Below is a small trained network, with its code and all its weights. Each question gives an input and a class and asks what happens when units are switched off, that is, made to give their printed mean instead of their output.

import numpy as np


def w(rows, s, z=0):
    codes = np.array(rows[::2]) - 128.0
    scale = np.full(codes.shape[1], s)
    scale[-1] = z or s
    return codes * scale


def norm(h):
    return h / np.sqrt((h * h).mean(-1, keepdims=True) + 1e-5)


def f(y):
    return np.maximum(y, 0)


def log_softmax(a):
    a = a - a.max(-1, keepdims=True)
    return a - np.log(np.exp(a).sum(-1, keepdims=True))


def net(x, mask):
    res = np.array(x, float).reshape(1, 2) / 4 @ E
    u = 0
    for l in range(3):
        y = f(norm(res) @ A[l][:, :-1].T + A[l][:, -1])
        res = res + np.where(mask[u : u + 9], y, B[l][:, -1]) @ B[l][:, :-1]
        u += 9
    return log_softmax(norm(res)[-1] @ U[:, :-1].T + U[:, -1])


A, B = {}, {}
E = w([
[76,119,56,105,33,77,169,136,1,100,97],'x0',
[89,89,96,143,169,135,78,175,59,182,177],'x1',
],0.0032)
A[0] = w([
[117,142,79,127,107,145,99,136,100,91,116,130],'0.n1',
[179,109,95,154,128,145,145,108,72,128,98,161],'0.n2',
[143,165,127,126,116,125,100,164,91,99,82,142],'0.n3',
[93,173,149,91,137,126,133,115,79,143,133,133],'0.n4',
[109,120,121,152,188,135,88,190,120,152,202,134],'0.n5',
[150,111,146,205,252,236,41,143,137,131,166,120],'0.n6',
[97,43,112,73,84,148,162,184,98,187,214,255],'0.n7',
[73,126,167,137,157,144,76,134,137,186,192,99],'0.n8',
[194,192,153,172,147,196,123,71,218,121,89,119],'0.n9',
],0.0035,0.00043)
B[0] = w([
[155,192,110,149,181,137,143,159,144,127,120,164],'0.n1',
[162,80,122,137,74,95,129,62,179,116,153,158],'0.n2',
[144,109,135,202,155,127,176,122,121,126,143,155],'0.n3',
[145,139,124,175,80,128,97,175,237,126,140,152],'0.n4',
[101,132,182,156,147,173,136,70,207,92,44,197],'0.n5',
[94,124,100,54,115,199,43,187,60,223,86,254],'0.n6',
[161,138,176,91,121,208,118,114,236,152,165,191],'0.n7',
[22,30,141,79,229,188,112,185,137,221,3,190],'0.n8',
[101,58,84,94,238,180,182,194,126,198,66,225],'0.n9',
],0.0035,0.0055)
A[1] = w([
[178,192,148,29,165,158,159,65,182,95,59,84],'1.n1',
[148,189,105,147,59,96,112,116,170,61,33,243],'1.n2',
[121,117,94,96,187,139,2,204,135,145,118,172],'1.n3',
[138,59,112,60,152,66,158,169,124,168,61,235],'1.n4',
[87,85,139,177,179,149,38,154,90,154,98,184],'1.n5',
[168,141,105,83,69,141,146,133,101,109,118,194],'1.n6',
[160,110,125,95,109,153,191,106,207,81,207,130],'1.n7',
[49,96,88,82,128,129,173,108,77,94,92,255],'1.n8',
[134,105,100,70,172,123,145,166,188,104,100,211],'1.n9',
],0.0031,0.00049)
B[1] = w([
[103,98,53,170,125,128,159,223,124,182,119,198],'1.n1',
[134,180,196,160,211,162,67,71,121,126,157,204],'1.n2',
[165,220,205,100,180,141,186,71,128,125,84,255],'1.n3',
[130,146,153,68,196,218,68,148,158,172,85,225],'1.n4',
[138,159,241,98,198,131,181,109,227,78,33,235],'1.n5',
[74,75,122,133,141,137,113,155,192,191,162,185],'1.n6',
[88,129,117,43,104,97,112,126,44,149,168,167],'1.n7',
[202,123,173,123,222,103,80,118,146,133,101,199],'1.n8',
[4,96,165,80,118,202,61,172,82,186,64,212],'1.n9',
],0.0031,0.0039)
A[2] = w([
[211,160,149,194,235,191,139,122,194,119,198,159],'2.n1',
[67,127,120,62,95,194,194,83,141,124,193,142],'2.n2',
[158,87,148,32,200,178,166,137,110,92,76,80],'2.n3',
[160,67,54,116,33,161,130,215,136,176,246,182],'2.n4',
[82,117,204,96,113,44,193,87,133,15,129,108],'2.n5',
[101,160,97,110,149,134,252,210,243,88,49,162],'2.n6',
[244,174,128,134,172,73,126,113,148,162,182,2],'2.n7',
[118,119,32,131,77,88,53,221,174,165,208,183],'2.n8',
[193,211,158,129,48,119,140,31,96,19,103,94],'2.n9',
],0.0023,0.00021)
B[2] = w([
[92,140,43,155,109,119,139,99,47,114,158,179],'2.n1',
[158,123,89,180,140,96,133,156,75,117,63,152],'2.n2',
[92,169,237,142,153,216,49,109,170,212,32,252],'2.n3',
[197,87,73,97,86,53,66,179,67,61,208,183],'2.n4',
[74,137,85,101,136,151,115,82,123,140,162,158],'2.n5',
[115,64,159,91,156,158,32,150,129,161,115,227],'2.n6',
[116,137,120,99,65,150,218,94,127,75,59,139],'2.n7',
[120,90,150,2,112,129,137,232,129,105,150,174],'2.n8',
[112,186,118,197,165,174,151,137,114,135,201,182],'2.n9',
],0.0034,0.0033)
U = w([
[181,52,68,61,45,48,105,212,70,79,226,158],'0',
[216,74,152,196,66,44,194,84,213,81,119,3],'1',
[94,104,199,94,214,229,82,143,178,223,36,186],'2',
[92,237,78,230,117,128,202,2,82,72,219,138],'3',
],0.0063,0.0039)

Each question gives the input, the list of numbers given to net, and the class t.
The units are the neurons (one row each of A and B). Each row of codes is followed by its name. A weight is (code - 128) times the scale printed after its matrix; where a second scale follows, it is the last column's (A, B and U).
mask holds one flag per neuron, layer by layer. A switched-off neuron (its flag False) gives its mean, the last column of its row in B, instead of its output. The means were averaged over made-up inputs and are rounded, as every weight is.
A unit's drop is (log p(t) with every unit on - log p(t) with that unit switched off) / (log p(t) with every unit on - log p(t) with every unit switched off).
unit that matters most: the unit with the biggest drop
top k neurons: the k neurons with the biggest drops, biggest first
k most important neurons of layer l: the k neurons of layer l with the biggest drops, biggest first
drop of u: that unit's drop, to one decimal
input [3,-3], class 3: unit that matters most : 0.n9
input [7,6], class 0: top 2 neurons : (0.n8; 0.n9)
input [7,1], class 0: top 2 neurons : (0.n5; 1.n3)
input [8,-4], class 3: 2 most important neurons of layer 0 : (0.n9; 0.n8)
input [5,3], class 0: top 3 neurons : (0.n8; 0.n9; 0.n6)
input [8,7], class 0: top 3 neurons : (0.n8; 0.n9; 0.n6)
input [2,-1], class 3: top 4 neurons : (0.n9; 0.n8; 1.n2; 0.n6)
input [1,1], class 0: top 2 neurons : (0.n6; 0.n8)
input [5,0], class 0: 3 most important neurons of layer 1 : (1.n3; 1.n5; 1.n6)
input [8,1], class 0: 2 most important neurons of layer 0 : (0.n5; 0.n8)
input [8,0], class 0: top 3 neurons : (0.n5; 0.n8; 1.n3)
input [4,-2], class 3: top 4 neurons : (0.n9; 0.n6; 0.n8; 1.n2)
input [1,-1], class 3: top 4 neurons : (0.n9; 0.n8; 0.n6; 0.n7)
input [7,-1], class 3: 2 most important neurons of layer 1 : (1.n1; 1.n2)
input [6,-5], class 3: drop of 0.n6 : 0.5
input [8,3], class 0: drop of 2.n6 : 0.0
input [8,-8], class 3: drop of 0.n9 : 0.9
